Below is a small trained network, with its code and all its weights. Each question gives an input and a class and asks what happens when units are switched off, that is, made to give their printed mean instead of their output.

import numpy as np


def w(rows, s, z=0):
    codes = np.array(rows[::2]) - 128.0
    scale = np.full(codes.shape[1], s)
    scale[-1] = z or s
    return codes * scale


def f(y):
    return y / 2 * (1 + np.tanh(0.7978845608 * (y + 0.044715 * y**3)))


def log_softmax(a):
    a = a - a.max(-1, keepdims=True)
    return a - np.log(np.exp(a).sum(-1, keepdims=True))


def net(x, mask):
    res = np.array(x, float).reshape(1, 4) / 4 @ E
    y = f(res @ A[0][:, :-1].T + A[0][:, -1])
    res = res + np.where(mask, y, B[0][:, -1]) @ B[0][:, :-1]
    return log_softmax(res[-1] @ U[:, :-1].T + U[:, -1])


A, B = {}, {}
E = w([
[250,165,228,56,167],'x0',
[189,254,87,240,206],'x1',
[146,104,39,25,199],'x2',
[133,145,119,119,99],'x3',
],0.0088)
A[0] = w([
[154,188,78,166,162,253],'neuron 1',
[115,73,207,68,65,203],'neuron 2',
[168,191,147,174,175,111],'neuron 3',
[173,96,82,70,231,142],'neuron 4',
[123,130,213,171,94,98],'neuron 5',
[245,125,189,107,134,87],'neuron 6',
[148,141,26,77,103,70],'neuron 7',
],0.011,0.0043)
B[0] = w([
[59,118,43,101,147,238],'neuron 1',
[22,160,96,48,128,252],'neuron 2',
[53,200,88,40,154,218],'neuron 3',
[42,215,208,170,58,208],'neuron 4',
[91,245,162,187,198,183],'neuron 5',
[26,2,56,227,45,224],'neuron 6',
[155,192,205,201,56,165],'neuron 7',
],0.0085,0.011)
U = w([
[77,126,129,128,118,255],'0',
[55,19,76,230,76,141],'1',
[61,153,105,22,180,71],'2',
[88,210,254,189,115,118],'3',
[126,133,149,88,174,124],'4',
[255,68,160,99,229,82],'5',
[230,55,201,171,145,69],'6',
],0.0083,0.0092)

Each question gives the input, the list of numbers given to net, and the class t.
The units are the neurons (one row each of A and B). Each row of codes is followed by its name. A weight is (code - 128) times the scale printed after its matrix; where a second scale follows, it is the last column's (A, B and U).
mask holds one flag per neuron, in row order. A switched-off neuron (its flag False) gives its mean, the last column of its row in B, instead of its output. The means were averaged over made-up inputs and are rounded, as every weight is.
A unit's drop is (log p(t) with every unit on - log p(t) with that unit switched off) / (log p(t) with every unit on - log p(t) with every unit switched off).
The circuit of an input: a set's keep is (log p(t) with only the set's units on - log p(t) with every unit switched off) / (log p(t) with every unit on - log p(t) with every unit switched off). Starting from all 7 units, units are removed one at a time, each time the one whose removal leaves the highest keep (on an exact tie, the one counted first), for as long as the keep stays at least 0.8.
units of the circuit, in order: the units of the circuit, biggest drop first
unit that matters most: the unit with the biggest drop
top k neurons: the k neurons with the biggest drops, biggest first
drop of u: that unit's drop, to one decimal
input [2,-6,-5,-3], class 2: unit that matters most => neuron 2
input [2,-1,6,3], class 3: units of the circuit, in order => neuron 4; neuron 7
input [-6,-5,6,-7], class 0: units of the circuit, in order => neuron 6; neuron 7; neuron 1
input [-4,-8,1,4], class 2: top 2 neurons => neuron 2; neuron 6
input [-6,7,-1,0], class 2: units of the circuit, in order => neuron 6; neuron 1
input [0,0,6,1], class 3: units of the circuit, in order => neuron 4; neuron 7
input [6,2,-6,-4], class 1: top 2 neurons => neuron 6; neuron 4
input [-7,8,0,-2], class 2: top 2 neurons => neuron 6; neuron 3
input [-3,6,8,4], class 3: units of the circuit, in order => neuron 7; neuron 4
input [8,-8,0,-4], class 1: top 2 neurons => neuron 6; neuron 3
input [-2,-1,-8,4], class 3: top 2 neurons => neuron 5; neuron 6
input [-2,-6,8,1], class 3: units of the circuit, in order => neuron 7; neuron 4
input [3,6,-2,3], class 2: top 2 neurons => neuron 3; neuron 1
input [5,7,-7,-7], class 0: unit that matters most => neuron 3
input [8,8,0,-5], class 1: top 2 neurons => neuron 6; neuron 2
input [-1,5,1,-3], class 2: top 4 neurons => neuron 6; neuron 3; neuron 1; neuron 7
input [-6,8,-2,7], class 2: top 3 neurons => neuron 6; neuron 3; neuron 1
input [-3,-6,-2,-3], class 2: top 2 neurons => neuron 6; neuron 2
input [-1,1,6,-2], class 3: top 3 neurons => neuron 4; neuron 6; neuron 7
input [-1,-8,-4,-3], class 2: unit that matters most => neuron 2
input [-1,-5,6,4], class 3: top 3 neurons => neuron 7; neuron 4; neuron 1
input [-3,-6,7,5], class 3: drop of neuron 5 => -0.1
input [8,3,1,7], class 1: drop of neuron 6 => 1.1
